Each row was made from one walk, in order. Every step used is in the known rows, and no mark comes twice. Write each row's walk.
Each row is shifted at random along 8 fixed directions that mean nothing.
Known rows
l/x/f/a/w: [ 106  334  195 -374  111   54  393   71  -30 -519 -367  249 -187 -334
  193 -257  128  248 -265  171 -202  -88 -135  125 -346 -117  251   91
 -164 -217   93 -596  102  343    9  -38    6 -587  102 -140   48 -238
 -251  216 -208  267   63  198   52   -9  -79 -421 -179 -302   50  150
  166    2  -97 -306  -58  215  -54]
b/p/x/c/a: [  66   -5 -159   51  310  111  -86  -61  172   52  -23   36 -211  252
   92 -151  -49 -376 -336  -12 -280 -260  158   62 -312  -80   58   12
   87  319  184  123 -188  166  -97  -44    9   50  110  -30  363  186
 -141  249   49  315  -68  -95   37   49  -38 -360   46 -250   27  407
  437  268 -156  -33   81 -220   75]
c/b/a/f/p/l/w: [-110   48 -205 -266  120 -143  -49  -78  130 -321  -74 -143   66 -229
  -14 -139 -297   64 -196 -332 -498  316  -67  211  -75  293  132   49
  270 -280 -169  -82 -209 -407   85  -45  228  117    7  -65   57  130
  -12  107  196 -183   11 -145   26   16 -314  206 -164  110   44 -103
 -302   85  -43  283  386 -136  101]
a/f/p/l/w/s: [ 210  -95  168 -140 -240  208 -309   37   79   -3  425  223  -74 -230
  -77  184  255  475  -65  256  188  185 -267   45 -286  158   56   82
  136 -161   20 -139   60   58  191 -260  -40 -574   47   49  118  -25
  -52  224  330 -235   25 -142  363  219  173 -439 -260  125  117  -99
  -66  -33  112  185  -49   56  285]
b/a/c/w/s/f/p/x: [ 156  -64  -20 -202   -4 -427   48  181  374 -115  183  -98  172  -62
  228 -232  254  184  -39 -169  -82  120   62  186   23  300   31    5
  149  -67  -53 -256 -185   66  133   95  361   57  103 -257  -45   69
   86   53  154 -634  -98   95  264   -3  -39 -303  -51   35  216  -69
  -40  325    1   21  181  183   30]
a/w/f/p: [  44 -507  133   87  -62   71  -99 -232 -181  194   79   55    0 -303
   38  -21  130  238  220  283   92  150   85 -161  242  169 -125   13
  397  267 -115  134    3 -131  212  -35 -142    9   23   39  172  167
   25  296  144 -374 -353  -91  -30  -53  -21 -135    7  109  248  -44
 -156  145   67  379 -197  126  -33]
l/w/a/c/b: [ 139 -352  -50   55  105   12  -96  -97  385 -176 -101 -277  119  216
   84  -29 -176  106  -58  -27  -91   92  107  278  204   42   51  191
  294   96 -141   27 -172   89  119  245  421 -116   17 -135  124 -189
  112  -14 -142 -376 -325 -215  125  236   29 -211  -70  140  226  -32
 -156   27   80   42  111 -194 -143]
s/w/f/p/l/x: [-242  102   88  128  242 -143   59   62 -237  276  -13 -101 -258 -101
  298  129  -74   60  -52   19  -72  -41   57 -120   21   17 -112 -102
  128  -86 -249  -63 -322 -240  104  -83  -70  230 -100   12  255  201
 -148  -39  279   74   21 -174 -254 -119 -114  360  397 -111  165   23
 -293  137  154 -113  -20  206  125]
s/a/f/p/l: [  97    1  436 -120   22 -279 -281 -229   75  228  -29  103  -14 -326
  214  157   16  202 -207  -39 -103  237 -314   90 -134   97  189  262
 -146 -300  -56  -65  -77   80  -10 -309 -115 -318 -136   70   29  160
 -200   51  147   62 -102  -32   72  262  -76  -97   47  241 -153 -168
  -96  196   10  -78   -8   33  255]
a/w/s/f/p/l/x/b/c: [ -19 -285 -169 -227 -136  200   37 -102 -295  140   41    2 -205 -149
   58 -133   -5   58  102  103   19  -61  179 -161   60   -4   51  -91
  324  122 -124  142 -184 -255   67  -40 -130  153   41  136  157  191
   77   74  163 -225    8 -317 -266 -164 -141  322  405  -93  187   53
   62  124   94  249  -66  170 -113]
b/p/l/f/a/c: [  45   27 -129 -116  -42  171  113  190   19    9   53   58 -291  259
   24  -33  -70  154 -136   62    3 -329  125   24 -316  -36  116  154
  144  259    8  124  -67 -157 -127   22   96 -380  379  -47  192  -88
   -1  143  121   13  -80   21  -90 -216  180 -271  158 -358  140  224
  195   77  -10  -48   44  -23   -6]
w/a/c/b/p/l/x/f: [  58  -42   20 -183  149  159  212  -18  -70 -230 -170  -52 -124  -75
   -9  -50 -129 -116 -226  -88 -127 -290  303  185 -320   18  124 -102
  -17  118   64  -98   80  161  223  331  141 -298  175 -150   88 -243
  -86 -103 -275  168   -1 -106  -19   54  -33 -259 -137 -178   87  334
  136 -137 -118 -197  -58 -191   77]
s/w/f/a: [-303 -140  618 -174 -195 -134  -98 -212  -82  380  134 -100  349 -153
   12  102   31  277    3   84  165  207 -474  184 -104  292  143  107
  122  -91 -313  105  123  132  106 -236  158  126  192   34  -62  120
 -176 -390   76 -494 -347   92    0  393  -26 -232 -321  467  157 -289
 -465  118   99  -91   97  317  207]
f/p/l/x/a/c: [ 125 -344  262 -108   97  244 -220  -78 -228   -1  309  324   33 -567
  144   92  168  306 -367   92 -112   51  105 -200 -525   25 -139  237
  -51  258 -122  -23 -352 -104   55 -293 -330 -401   65 -133  131 -207
 -160  264  147  -87  -64   19  110   54  267 -400  -73   54  -40  111
  -56   46 -160  -44 -306   71   72]
w/a/c/b/p/x: [-217   16 -319 -462  -14  203  262    9  -71 -278   93 -210  112    8
 -243 -422  -69  -98   29 -251 -162 -124  289  193 -290  207  -34 -174
  248  182  -24  100   98   84  276  134  412  148  248 -195  -35  -40
   14 -186   51 -541    4  169   60   49  -70 -133 -250 -196  294   64
 -152  -23 -130  -40   88  -38   62]
a/w/f/p/l: [ 278 -151  -82   73  245  186   75  -44  -90 -260  -22   95 -248 -388
  276 -127  246   12   44  100 -112   -4  250 -155 -310  -53 -247  -73
   15 -111  188 -247  -34  216  178  141 -102 -256  -89 -233  105  -17
   32  567  287  200 -111 -131  184 -187  169   16  375 -288  351  340
   -1   11 -195  346  -28   27   -8]
x/l/f/p: [-271  108 -163   43 -187  267  -74 -134 -272 -390   91  150  -70 -403
 -186  -28  261  414 -133  -17 -376  121   90 -112 -710   66  183  -36
  142 -167  103 -152 -107   46  157 -164 -255  -59  144  -41  217 -182
  -20  340    5  123  -42 -253  -93 -136  114 -422 -113 -187  236   87
 -194  -66  143  139   19   75  273]
c/b/p/l: [-120  152 -501 -372  -11  -70   31   86   38 -120  -96   57 -137  197
  -16 -191 -427 -102 -281  -65 -579   -4 -325  212 -247  178  231   96
  212  -64  -96  386 -202 -250  -93  -39  200  -35  211  180  217  264
  -87   21  348  -32   71 -397  191 -297 -211  -72 -319  -89   35   23
 -113   60   -4  149  444 -207  176]
b/p/x/a/w/s: [ 159  157  112 -397   52  -32   31  -63  -20  180 -111  161  -31 -278
  -27 -112   36 -174 -203  135 -324   -9 -449  184 -189   73  390  250
  -68  317  -36  163  -60  175  -18 -400 -106   15  -26  318  187  397
 -296   62  116  174   83 -140  231  235  -83 -286 -313 -120  -50  353
   36  268 -103  -17  365  135  316]
l/x/a/w/s: [  82   77  245 -429   64  244  254  178  -24  -73 -112 -162 -291  -85
  269 -162   76  228 -162  215  -17 -179   97  -21  198  -70    7   32
  183  146 -192 -164  -62   24   49 -168  175  -35  -30  110   43  -60
 -300 -228 -349 -364  379  375 -179   99 -252   82  -28 -168  -95  130
  130  215  -65 -380 -312  322 -150]
s/a/w/f/p: [ 255 -151  -48   -2  100 -328   48  -84  397 -164 -387  -16 -177    8
  452 -326   73  132   10  166 -128  110   -8   35   86  -39  -68  178
   71 -249   62 -276  -16  114  -80  181  169 -213  -60 -145  102  129
  141  490  215 -126 -418  -71   27 -195  -16 -108  441 -140  235 -132
   82  310  -47  211   13   63 -193]
p/l/f/s: [  39  521  -43 -167   92  -51  233   27 -250 -373   94  -33  -90 -451
  145  -23  -60   35 -155 -429 -550  170   45  190 -693   82  158   58
  -96 -305   55 -355 -462   31   22 -271  -67  -72   49 -149  -66  -56
   65  163   95  480  134 -381 -109   58  225  235  168 -243  138  240
 -381  -93  -74 -137  401   57  254]
c/a/f/s/w: [ -65 -242  433  -86  -91  231 -204 -384  177 -108  118 -222   -8   62
  -25   61   11  -20  -72  -24  179  -29  176  174 -338  217  118 -205
  122 -330  241 -261  500  356  339  242  276 -199  121   59  -31 -174
   57  199  -11 -141 -114  -51   -8  445 -119 -366 -242  213  101  129
  230  -93  -28  178 -309  -61   17]
l/p/x/a/w/f: [ 105    1  190 -117   47  212   15  -67  -68  120   82  -28 -145 -337
  254 -157  122  104  -96  274 -212  -95  -46 -109 -212  118   35  267
  -59   84  203  -25 -109   55   79 -171  -68  -17  -28  -97  131  203
 -327   -8 -100  -10   49   58  -92  130  -37 -307  -76  -94  138  136
  147   81  -46 -197 -139   62   96]
x/p/l/f/s/a/c/w: [-147   -7   37   92  -68  164   97 -156 -380 -162  384   12   49 -445
  -14   49   33  365  101 -106 -158  182   89  -60 -527  -69  256  109
 -108 -163   90   35 -128   97   96 -235  -68  -60   35    7 -128 -158
   88  210  194   52  122  -77  -71  -11  383 -244    9   15   84  125
 -215   -7  -57 -114 -102    0   23]
b/a/c/w/s/f/p: [ 348 -105  278  149  307 -495  -42   23  242  179   46 -237   -8 -104
  536  183  136   14  -69 -379 -195  128  106  231  355  119   88  -59
   72 -271 -139 -142 -260  237  124   15  228  188 -193  -57  -22   68
 -168 -210 -186 -217  169  116  312  304 -197  128  144  236  -49  146
   68  304  -44 -202   41   90   84]
b/p/x/a: [ -14   76   -8 -216  146  132   -4  126  240  217    1  -15 -334  274
  115 -162 -100 -140 -350  125 -132 -338  187  -28 -163   81   10  111
  286  340   29   81  -65 -228 -223 -138  150  -82  213   98  317  197
 -208  211  106  -79   24  118 -101 -147 -145 -280  -21 -313  -56  257
  380  299 -139 -130 -114   -6   20]
s/a/w/f/p/l/x/b/c: [ 140   -9   63 -185  142 -119  109  234  -72   80 -246   15 -239  -84
  418 -228  -12  180  -31  221  -12  -27 -160   -2  122 -179   17  162
  -70 -139 -113  -63 -167  102 -145 -112  169   -3 -160   83   85   46
 -243 -152  111 -307  147  123 -120  -88 -212   58  444  -94   -7  -95
  -42  427  -46 -190   31  171 -207]
a/f/p/x/c/w/s: [ 134  -63  335  185  166  104 -102   24   80  200  370   56 -281  -12
  399  107  218  106  -87  -44   68   14  130  -27   18   23 -173 -281
  217 -276  141 -245   -9  269  117 -137   77 -209   40 -123  158   -2
 -243   46  -67  -23  260  171  179  256 -109 -115 -170  174 -115   99
  359   18  -82 -280 -362 -100   73]
b/p/l/x/f/s/a/w: [-101  505 -418 -317 -234  130  394  218 -134 -433 -204   75 -370  178
   37 -324 -306  143  -61  -12 -131 -307 -188  131 -432  -99  288 -162
   65 -204   82 -131   82 -181 -129   39  123 -332  403   99  124   32
  104  321  424  180  249 -136 -249 -459  -75 -101   76 -456  186  -16
  168   30  115   53  365  -28 -135]
l/w/s/a/f/p/x/b: [ 161  -53 -167  -81 -203  163 -238  -83  470  -96   83  -97 -230  142
  128 -144   -1  212 -130  273   32    0 -197  112 -239  -42  205    4
  262 -292   72 -136   24   -7  -35    6  226 -191   74   44  220   26
   69  169  166 -183 -126 -349  -71  137   23 -332  137  -50  248 -160
  186   27  109   91   93 -163   22]
c/a/w/f/p: [ 217 -547  324  167  276   65  -95 -251  163   18  -79 -208 -154 -128
  191   -1  180 -161   28  125  -54   22  490 -123  141   96 -264   20
  198  166   88 -206   34  149  355  287  115   76 -169  -70  183  -14
   60  488 -116 -156 -343  -65   12  119  -39 -118  137   18  169  333
   93  214 -163  282 -424  -52 -116]
s/a/c/b/p/x: [-128  -31  -65 -287  299  -39  -15 -382   27   65 -149 -150  -70  -58
  189 -175 -183 -220 -212 -216 -309  -62  139   62 -114  -77  122  222
 -116  127  -25  350  -77  203  -10  -28  125  182  -92    6   17  158
 -146 -160   26   99    2  178  -61  150 -170  140  227  -99  -87  242
   75  175 -131 -232   -9  -43   61]
l/w/f/s/a/c/b/p: [ 136  155  228   94  -60  -56  -64  -35   85  145   89 -262  -67  186
  272  184 -259  288   50  -61  -46  237 -470  451  321  -62  209  116
  138 -291 -263  157   15  355   20 -212  441   92   36  259   31  -41
 -161 -490 -104 -282  203   80  188  564 -161 -123 -291  389   -6 -208
 -207  139  181 -415  244  -71   30]
s/f/a/c/b/p/x/l/w: [-403  129  146 -345  -18  255   -6 -301  -22   40  -31 -191 -123  118
 -137  -46  -22  112 -114 -178  -45  -71  169  -29  -72  -52  115  182
   87   -4 -102  152  151  154   83    7  168  -82  252 -113  104   -5
  -28  -33   18  -93  -81  243 -152  101 -227   19   68  -61  165   98
   19  -19  123 -293 -115   91   21]
w/f/a/c/b/p: [  68 -177  235 -219   45  159   48 -167   33  114    3  -90  -78   48
  130 -144   57   47  -80   30    8  -59   89   95  -90  102  -53   27
  211   78  -57   60  209  240   67   31  186 -155  280 -176   44  -64
  -93 -185 -268 -226 -254  238  108  312   -5 -313 -167   63   75   57
   89   43 -220 -161 -198   75   62]
s/a/c/b/p/x/l/w: [-342  -91 -301 -330  -64  712  -87 -323  109 -462  185 -200  -90   79
 -157 -282   50  143 -171   -5   81 -303  358 -114 -752 -183  -11   25
  -77   19  220  283  370  389  124  268  346  -81  199 -186  -51 -302
   47   31  186 -204   73  407  -83  -49   73 -325  144 -260  269  260
  190  -57  -94   -5 -161  -99  -61]
x/c/w/a: [ 118 -515  131  254  353  185  -63 -111  203   24   47 -258   -7  240
  197   31  114  -13  -15   48   23 -124  388  -97  229 -188  -55   12
  325  217   59  164 -185  327  106  199  174  -71 -114 -211  167  -48
  -14   46 -274 -224 -172   45   80  184   59 -206  145  139   88  261
  186  140 -112  -57 -330  -77 -222]
l/p/x/f: [-293  315  -65 -171 -206  124  135  -73 -331  -26  347   18   12 -335
    3 -195  -44  212  -43  -89 -375   59 -117  -16 -425  307  114  100
  141  -67  102   -9 -259 -275   86 -401  -71  222  212 -101   91  257
 -203  -50  114 -105  152   -8 -199  -14  -36 -201 -359  -29  137 -194
  -95  -33  160 -223   70   23  207]
s/w/f/p/x: [ -96 -199  367  217   73 -250 -162 -157  120  271  222  117  136 -269
  291   39  127   73 -204   13  -69  192  -50   43 -450  280 -206   31
   66 -140  -44 -238 -164   31   25  -67   -4   65  139 -193  127   84
  -72  223  276  -51 -474 -190   84   67  168 -289  -70  234  219  -72
 -201  170  -59   76   -2   75  224]
s/w/a/f/p: [-144   42  381  120  162  -98   38  -12  -14  166   40 -201  -63  -44
  211  169  -12   82   39 -248   82   37   41  193  -13   99  -53 -267
  122 -519 -100 -250  184  179  207  -24  291   44  -73   30    1  -17
 -276 -151  146 -226  165  219  104  264 -203  237   40  177  132  -32
 -116   16   23 -142 -119   70  100]
w/s/a/c/b: [ 110 -351  -71 -107    1  113 -160 -625  279  -46  -29 -307  -99   55
  357  -94 -107 -290 -223 -237 -195 -117  355  100 -348   53   66 -209
  152 -140  101  137  -14  177   65  283   84  151   89 -136  -37   13
  230 -116 -299  244 -256 -353 -175  273   58  170  300   85   43  193
  346 -136 -155   63 -136 -189   99]
x/a/c/w/s/f/p/l: [ -29 -370  298  -40   82  254  -29 -289  -64   21  147 -235  -65 -149
  324   73    4  -23 -105 -252  -69  -57  275 -147 -151   -7   95    8
  212  -87 -109   39  -32   22  207  150   21   21  206 -177   17  -49
  150   97  -30 -118 -101  -37 -113  214   25  163  116  168   33  162
  210 -180 -135   13 -143   -9 -171]
f/s/w/a/c: [-156   22  151 -231  161 -135  139 -181 -217  123  -94 -331   60   82
   88  -48 -117  114  287 -202   47  168  109  199  489    1   13  -36
  274   18 -241   81  -75   74  136 -243  220  177 -233  250  -26  142
   63  -53  279 -387  217  -10  -52  329 -142  373  268   38   67   52
 -410   75  246 -210 -142  382 -143]

Which walk is each row?
[-143 -325   27 -408 -248   88   15 -153   16    4   11  165  124 -124
 -286  -94 -231  227 -152  198 -249   86 -236   84 -265  241  212  413
  175  335 -137  374   32 -279   -6   -2  121 -278  355  127   82   54
  -13  142  110 -274 -376 -151   34 -182   24 -417 -520  136   99   61
 -222   77  -47  227   92  -72   84]	c/b/p/l/f/a/w
[ 236 -363   38  329  255 -101  -72    4  149  -32 -102  293 -234 -249
  308  -43   46  -79 -262  227 -330  -48  260   34 -395    6  149  118
   36    3  232 -384 -205   80  -37  184  -17 -104   34  -19  356 -190
 -150  395 -147  252 -348 -370  -96  -64  -16 -552  136 -176  140  347
  382  158 -145   39 -104 -236  -60]	l/f/p/x/b/c/a/w
[   8  193   -1  -74   51 -194  279  345  -59 -152  -22  -40 -128 -230
  296 -133   18  183  -27   49 -374   79 -341  -32  -89   97  222    4
  120 -302 -145 -265 -289   23  213   22  139  -57   56 -116  175  100
  -91   28   60 -237   -1 -230  108 -104  -70 -199 -304    2  163 -152
 -313  112  -44  -64  280  121   57]	c/w/f/p/l/x/a
[-132  291  502  -21  -73  -85 -144 -242  -30  -31   72  -96  287 -285
  253  -58   62  102 -262 -304 -229  276 -277  282 -450  138   50   58
 -232 -146   31 -231 -318  452  -25 -284   45   94  162 -229  -31 -167
  -56 -117 -182  220  -46 -284 -149  430   79 -307 -301  319  -64  -34
 -396   87   87 -421  385  -56  203]	p/x/l/w/f/s/a/c
[ 301 -239  123  -65  276   10 -273 -110 -167  176  -47   33   28 -296
  154   19  -67 -243 -220 -144 -430  316 -297  206 -160  -30  351  242
   46 -158  -78   26 -410  148  -17 -420  -93  270 -320  283  229  125
 -253  -70  -20   64  110 -547  243  631 -101   16   50  266 -229  177
  -88  254 -190  149  339  -72   99]	x/b/c/a/f/p/l/w/s
[ -69   87  196   66   12  -42  118 -117   27  109  -20   83  -82  130
  105  -28 -175 -141 -162 -113   23 -226   67  270 -349  102  152 -169
   86   47  145 -150  170   86  -58   73  109 -179  379   39  175  -13
  -23  233  145  290  -90 -166  -85   52   -4 -412 -189  -64   60  235
  302  -13   32 -156   69 -145   34]	b/p/x/f/s/w/a/c
[-178  274   86  142   43  186  156 -138 -149 -356 -144 -275 -287   18
  298   32   71  244   -3 -246 -222  -95  247   28 -256 -216  239 -186
  -42 -458  210 -194   32  499  111  145  130  -51   20  -25   22 -358
   -1    9 -309  320  345  -89 -268   55  -68  -13  197 -145   28  313
   31 -127  152 -370  -94   18  -64]	x/l/f/s/a/c/w
[  73 -141  165 -141  300  158  -91  -90   66   18  -32    9 -180 -163
  -91   -7  158  -16  -83  153   12  -51  306   21   44   10  -46 -109
  146   55  119 -161  156  237  286   28   63 -308 -192  -63  215   23
 -241   43 -112  -58   31   99  117  277 -218 -264  -36  -94   79  245
  146  -10  -82 -178 -411  -59  174]	w/a/f/p/x/c/b
[-185  -71  -83 -515  -53  149  226 -149 -101 -237 -224  174  -49 -169
 -194 -254 -278   70 -239   89 -361  -16 -109   18 -293  101  180  286
  110  240  -83  141   16 -296  -14   27   22 -316  288   49  136   67
  -16  326  128   59 -183 -127  -50 -283  -88 -212 -389  -89   11  164
  -93   28 -104  159   70  -37  -17]	c/b/p/l/x/f/a/w
[ 113 -397  285 -103 -111   43 -207   38   72  283  513  112   97 -354
  179 -164  193  253 -177   56  -31  158  124  -46 -232  323 -380  -93
  386  107  -86  -56 -225 -333  -79 -361   96  138  177  -19   59  -12
 -234  172  158 -752   34  128   13  -44   10 -333 -231  265   14  -87
  -45  302 -192  -16 -339  -39   -3]	f/p/x/b/a/w/s
[ 157 -130  232  188  159   49  -10  -17 -201  127  185  144 -183 -500
  200  151  129  -70 -112   50 -304   35   84  107 -365   10  208  -64
  -33  -83   66 -234 -163  269  171 -150  -10  283 -100  191  184 -110
 -354 -157 -279  154  133 -149  -38  310  -88 -223  -56    1   52  387
  140   97 -118 -256  -71  -99  200]	l/f/p/x/b/c/a/w/s
[  78  -81  358  268  120  -83   45  387  -50  326  354  112 -182 -241
  235  243  105  238 -103  134 -119  -54   87   93 -156   80  111  -20
  119 -129  -32 -227 -197  162   62 -134  288   43  -11  130  187 -240
 -515 -391 -313 -371  190  127   42  129 -118 -476 -265  117   27  122
   15  207  -61 -577 -269  -59  140]	l/f/p/x/b/c/w/a
[-311   35   72  -80  201  -52   25   -5 -173   47  222   62  106 -223
  106 -115  121  175  -28   48 -145  291 -234   55 -171   36 -161   76
   73 -119 -196   38  -96  204  147 -266  152  325  -29  -56  101  199
 -204  -91  453 -330   15  197  222  144  -63  -61 -110  127  211  -59
 -371  152   23 -149   96  210  132]	s/w/f/p/x/c/b
[-313   59  -57 -104 -111  296  -32 -243 -123  -27  195   12   36  152
 -218 -197 -128 -119  -62 -107   16 -118 -103  158 -489   54  220 -204
  167   73  144  135  242  147   71 -109   65  104  388   66  155  156
   -2  145  317   29  -15   18 -103  230  -79 -360 -267   -7  148   95
  251   48   11  131  200 -104   49]	b/p/x/c/a/f/s/w
[ 306 -350 -106 -146   49   67 -362 -267  616  119 -230   41 -375  298
   35  148 -217  -96 -409  442 -114 -202  -33   68 -145  -18  272  357
   38  155  173  272   82  -40  -82  342   75 -614  -48  217  346  145
   52  326   36  424 -346 -618  133  -60    3 -421   63  -77   -6  392
  369   78   -7  265  -80 -291  212]	c/b/p/l/w/s/a/f
[ 167 -103 -281 -313 -194  510  -29   26  -85 -211  385   87  -13 -264
   36 -417  224   30  -73  261 -211 -155 -135   29 -841   98  121   36
 -136 -152  448   35   41  390  129 -106  153   82   39  -24   21    1
 -294 -105  103 -317  262  -68  243  162  109 -640 -215 -112  306  168
  277   46 -172   51   14  -51   99]	l/p/x/b/c/a/w/s
[-166  -39   12 -340  201  181  288 -123  -27 -260 -314  -20 -277  246
  106 -246 -190   11 -139  -58  -88 -173  340  -39   30  -73   20  154
  306  158  -22  -82  104 -267  -86  142  140 -361  332 -155  181  -57
  186  461  130  121 -120   76 -219 -209  -83    5  149 -300  -62  238
  263 -141  -24  -91 -186    0 -343]	x/f/a/c/b/p/l
[  31  313   59 -408  238  312  388   35 -377 -329  -32 -138 -187 -285
  -95  -44  -23  -25  -33 -232 -143 -173  293  211 -250 -120   80 -146
 -117  -13   18 -128  151  401  343   -4  196 -179  -79   26  -70 -232
 -208 -243 -161   96  537  234  129  291  -80   25 -108 -261   36  464
  -97 -148 -126 -474 -152   68  124]	w/a/c/b/p/l/x/f/s
[-139   43 -136 -132  -64  137   75  134  -88  -30   -4 -219 -394  290
   83  163 -173  280  146  350  228 -395  130  -85  145 -143  371   -3
  104  114   26  230  -21  -49  148  301  206 -325   35  171  144  -76
  140 -129  170  -59  178 -297 -472 -270  -87  -77  448 -363  212  230
    0 -157  407 -259  -85   50 -128]	p/l/f/s/a/c/w
[ 119 -202  247 -287   39  -59  -42 -547  180  324  -15 -212 -140  -13
  121   21   54 -188 -146 -296 -237   89  342   55   35  111   13  159
  250   80 -118   88  -74   30   54  -69  -42   54   67  -37   51  256
  142   44 -290  141 -339 -139   32  378   18  287  177  113  -14  230
  169   83 -141  -74 -302  144  226]	w/s/f/a/c/b/p
[ 148    8  363  103  132  -21   56 -109 -328 -225  157  -19  346 -843
  217  -22  119   60 -155 -478 -282  245  -88  204 -518  157  -20 -232
 -136 -191 -107 -286 -277  172  141 -246 -147  327   89 -342 -201 -105
 -251 -208 -231   71   74  226  -18  360    7   71 -110  312   98   46
 -266  215 -311   79  444  -13  174]	b/a/w/f/p/l/x/c
[ 183 -235 -359  -68  113  157    3   62  285 -223   88    7 -262  217
  276 -164  175  -51   59   64   39 -177  243  -39 -242  -77  167 -180
  150 -345  259 -196   97  439   55  240  346 -163 -175   -2  114  -18
  114  104  159 -186   35  -60  376   71    1 -189  277 -153  134  174
  435  168 -133  273 -106  188  -68]	b/c/w/s/a/f/p
[ 568 -484  521   88   38 -154 -315 -128  355  264  140   56   36 -375
  422   15  211  148 -379  -27 -153  201   26  185 -284  176  -77  102
  155 -356   69 -190  -27   89 -188 -126   46 -111   51    1  -36 -108
 -346  161 -209 -325 -107  -14  269  222  -19 -374    8  416  -41   91
  279  352 -381   88 -221 -134   26]	x/b/a/w/s/f/p
